Questions about the matrix below.
1) What is the first entry in reading order?
2) What is the centre entry?
3) What is the fourth entry in reading order?
4) What is the entry in the bottom-right corner?
5) What is the largest entry in the last row?
6) What is the fifth-last entry, reading row by row?
7) What is the third-last entry, reading row by row?
8) What is the entry in the bottom-left corner?
[[148 137 128 131 130 138 122 126 138 142 113 123 135]
 [127 126 128 131 139 128 130 144 115 130 133 124 128]
 [128 152 123 129 126 118 128 128 140 120 128 125 134]]
1) 148
2) 130
3) 131
4) 134
5) 152
6) 140
7) 128
8) 128

Read these off the matrix that follows. Counting starts at 1.
1) Give the entry at row 1, column 1.
2) Give the entry directly below 110.
3) Give the entry directly above the smallest entry.
4) Give the entry at row 1, column 2.
5) Give the bottom-right entry.
6) Give the entry just left of 155.
7) Give the entry just left of 120.
[[124 129 127 113 140 145 133 110 131 124]
 [117 118 120 133 127 101 118 155 113 145]]
1) 124
2) 155
3) 145
4) 129
5) 145
6) 118
7) 118

M =
array([[125, 129, 130, 132, 129, 129],
       [139, 132, 140, 122, 129, 130],
       [144, 130, 119, 118, 133, 151],
       [128, 131, 129, 127, 125, 130],
       [127, 126, 122, 127, 130, 129],
       [130, 125, 128, 125, 130, 131],
       [127, 124, 129, 129, 128, 132],
       [130, 125, 128, 130, 126, 128],
       [124, 106, 124, 115,  99, 135],
       [126, 129, 131, 128, 130, 127],
       [130, 128, 130, 127, 127, 130],
       [130, 128, 132, 129, 128, 129],
       [131, 128, 127, 129, 124, 127]])
Indices start at 1.
The top-left entry is 125
The maximum: 151
Find the bottom entry of the column that holds the smallest entry.
124
The entry in row 3 and column 2 is 130
Find the entry in the bottom-right corner.
127
The entry just left of 118 is 119
Find the entry directly below the largest entry.
130
The top entry of the column that holds the smallest entry is 129
Find the bottom-left entry.
131
Find the entry at row 3, column 1.
144
Find the entry just left of 133.
118
Find the entry just left of 151.
133
Find the top entry of the column that holds the largest entry.
129
The smallest entry is 99
Find the entry directly below 133.
125
The entry just left of 140 -> 132
Find the entry at row 1, column 3.
130
The entry just right of the smallest entry is 135
Find the entry in row 2 and column 1.
139
The entry just left of the smallest entry is 115
Find the entry in row 2 and column 3.
140
Find the entry directly above the largest entry.
130
The entry directly below the smallest entry is 130

m = [137 121 155 113 120 133 122 119 127 142 126 138 140 138 148]
The smallest entry -> 113
What is the first entry?
Answer: 137
The 5th entry from the end -> 126
What is the entry just right of the centre entry?
Answer: 127
The fourth-last entry: 138
